Here is a tiny trained network, its code and every weight. The questions are about switching its units off for an input and a target symbol, where a switched-off unit gives its printed mean instead of its output.

import numpy as np


def w(rows, s, z=0):
    codes = np.array(rows[::2]) - 128.0
    scale = np.full(codes.shape[1], s)
    scale[-1] = z or s
    return codes * scale


def norm(h):
    return h / np.sqrt((h * h).mean(-1, keepdims=True) + 1e-5)


def f(y):
    return np.maximum(y, 0)


def softmax(a):
    e = np.exp(a - a.max(-1, keepdims=True))
    return e / e.sum(-1, keepdims=True)


def log_softmax(a):
    a = a - a.max(-1, keepdims=True)
    return a - np.log(np.exp(a).sum(-1, keepdims=True))


def net(x, mask):
    ids = ['ΘΠΣΨΩαδζητ'.index(c) for c in x.split()]
    T = len(ids)
    res = E[ids] + P[:T]
    r = norm(res)
    for j in range(2):
        rows = slice(3 * j, 3 * j + 3)
        q, k, v = (r @ M[0][rows].T for M in (Q, K, V))
        z = softmax(np.where(np.tri(T) > 0, q @ k.T / 3**0.5, -1e9)) @ v
        o = O[0][rows]
        res = res + np.where(mask[j], z, o[:, -1]) @ o[:, :-1]
    y = f(norm(res) @ A[0][:, :-1].T + A[0][:, -1])
    res = res + np.where(mask[2:10], y, B[0][:, -1]) @ B[0][:, :-1]
    return log_softmax(norm(res)[-1] @ U[:, :-1].T + U[:, -1])


Q, K, V, O, A, B = {}, {}, {}, {}, {}, {}
E = w([
[123,192,173,161,161,139],'Θ',
[128,169,182,155,173,123],'Π',
[168,173,131,47,149,131],'Σ',
[125,159,175,173,161,159],'Ψ',
[123,171,143,173,157,190],'Ω',
[252,108,29,185,71,59],'α',
[63,98,173,165,64,145],'δ',
[72,161,125,56,40,115],'ζ',
[21,176,162,97,131,75],'η',
[99,131,81,149,176,135],'τ',
],0.018)
P = w([
[195,213,118,230,102,2],'0',
[167,191,134,210,130,52],'1',
[161,151,129,167,127,94],'2',
[139,145,153,138,141,117],'3',
[134,123,156,128,148,153],'4',
[119,100,171,107,147,198],'5',
[102,81,179,87,154,208],'6',
[44,113,238,63,164,230],'7',
],0.01)
Q[0] = w([
[51,131,176,24,54,80],'head 0',
[52,102,200,118,166,168],'head 0',
[117,194,122,38,182,160],'head 0',
[185,94,16,47,101,106],'head 1',
[200,151,149,53,207,156],'head 1',
[253,72,23,137,153,95],'head 1',
],0.027)
K[0] = w([
[66,179,198,70,56,119],'head 0',
[56,123,135,151,167,227],'head 0',
[110,122,131,67,194,182],'head 0',
[216,140,46,162,187,75],'head 1',
[201,194,201,93,117,139],'head 1',
[253,180,139,194,59,65],'head 1',
],0.028)
V[0] = w([
[216,115,222,77,159,92],'head 0',
[211,137,132,114,83,149],'head 0',
[180,176,15,12,251,120],'head 0',
[80,77,88,201,224,121],'head 1',
[192,97,162,142,75,160],'head 1',
[193,175,139,62,176,182],'head 1',
],0.025)
O[0] = w([
[163,143,158,46,101,129,83],'head 0',
[191,160,124,171,96,152,19],'head 0',
[101,255,226,166,166,148,91],'head 0',
[161,98,173,213,115,93,100],'head 1',
[88,107,87,103,136,97,7],'head 1',
[200,173,52,105,161,114,56],'head 1',
],0.02,0.012)
A[0] = w([
[188,163,168,150,141,164,2],'neuron 0',
[94,76,137,115,204,110,37],'neuron 1',
[64,131,94,72,193,163,30],'neuron 2',
[175,103,186,129,93,254,112],'neuron 3',
[143,129,64,191,115,127,97],'neuron 4',
[40,190,85,212,223,121,24],'neuron 5',
[161,177,112,143,71,147,180],'neuron 6',
[154,161,112,125,202,125,71],'neuron 7',
],0.03,0.004)
B[0] = w([
[148,115,71,59,144,140,178],'neuron 0',
[98,201,163,98,160,108,225],'neuron 1',
[128,170,172,174,78,162,201],'neuron 2',
[116,149,163,112,187,192,202],'neuron 3',
[85,178,120,119,160,152,179],'neuron 4',
[194,60,154,252,146,121,248],'neuron 5',
[117,131,164,164,70,62,180],'neuron 6',
[132,108,143,131,179,79,168],'neuron 7',
],0.04,0.015)
U = w([
[84,165,50,153,192,123,98],'Θ',
[212,181,84,89,174,102,162],'Π',
[59,74,212,75,152,66,62],'Σ',
[179,93,162,231,147,125,170],'Ψ',
[219,76,210,79,61,98,95],'Ω',
[135,65,73,96,102,109,254],'α',
[164,111,151,93,124,99,125],'δ',
[139,82,148,82,185,252,101],'ζ',
[152,139,123,133,20,220,144],'η',
[142,170,99,170,23,11,93],'τ',
],0.012,0.0061)

Each question gives the input, a string of symbols that net reads in full, and the target symbol t.
The units are the heads (3 rows each of Q, K, V and O) and the neurons (one row each of A and B). Each row of codes is followed by its name. A weight is (code - 128) times the scale printed after its matrix; where a second scale follows, it is the last column's (O, A, B and U).
mask holds one flag per unit, heads first, then neurons. A switched-off unit (its flag False) gives its mean, the last column of its rows in O or B, instead of its output. The means were averaged over made-up inputs and are rounded, as every weight is.
A unit's drop is (log p(t) with every unit on - log p(t) with that unit switched off) / (log p(t) with every unit on - log p(t) with every unit switched off).
The circuit of an input: a set's keep is (log p(t) with only the set's units on - log p(t) with every unit switched off) / (log p(t) with every unit on - log p(t) with every unit switched off). Starting from all 10 units, units are removed one at a time, each time the one whose removal leaves the highest keep (on an exact tie, the one counted first), for as long as the keep stays at least 0.8.
units of the circuit, in order: the units of the circuit, biggest drop first
most important unit: the unit with the biggest drop
top k neurons: the k neurons with the biggest drops, biggest first
which heads matter: for each layer, one digit per head in row order, 1 if its drop is at least 0.15 and else 0, layers parted by /
input Π α Θ, target Π: most important unit : head 0
input Π Σ η Ψ, target ζ: which heads matter : 00
input τ Σ Π ζ Ω, target η: units of the circuit, in order : [head 1; neuron 2]
input Σ τ ζ ζ τ Π α Π, target Π: units of the circuit, in order : [head 1; head 0]
input Π Ω δ, target α: which heads matter : 10
input ζ Π α Σ η Σ Θ, target ζ: which heads matter : 00
input Σ τ δ α Θ, target Σ: which heads matter : 01
input ζ η η ζ α ζ Π Ω, target η: units of the circuit, in order : [neuron 2; head 1]
input Ω α Π α α Θ, target Π: units of the circuit, in order : [head 1; head 0]
input α Π α Π Ψ Π, target α: units of the circuit, in order : [head 0; head 1; neuron 1; neuron 5]
input Ψ α Ω, target Π: units of the circuit, in order : [head 0; neuron 0]
input Ψ Θ Θ Ω Ψ Θ Ψ, target α: units of the circuit, in order : [head 0; head 1; neuron 3; neuron 5]
input η δ Ψ Π, target Σ: units of the circuit, in order : [head 1; neuron 5]
input α Π δ ζ ζ Θ, target η: most important unit : head 1
input η η Ψ, target ζ: top 2 neurons : [neuron 3; neuron 5]
input α ζ Π η Π, target ζ: which heads matter : 00
input η Ψ Π, target ζ: units of the circuit, in order : [neuron 3; head 1; head 0]
input Θ τ Ψ Ω Θ, target Θ: which heads matter : 11
input τ Σ δ Ψ, target Σ: which heads matter : 01
input η Σ α η η η Π Θ, target ζ: which heads matter : 01
input α Π Π Π, target Ω: units of the circuit, in order : [head 0]
input τ Ω Π Θ η, target Σ: which heads matter : 11
input Ω α Θ Ψ Θ, target α: which heads matter : 11
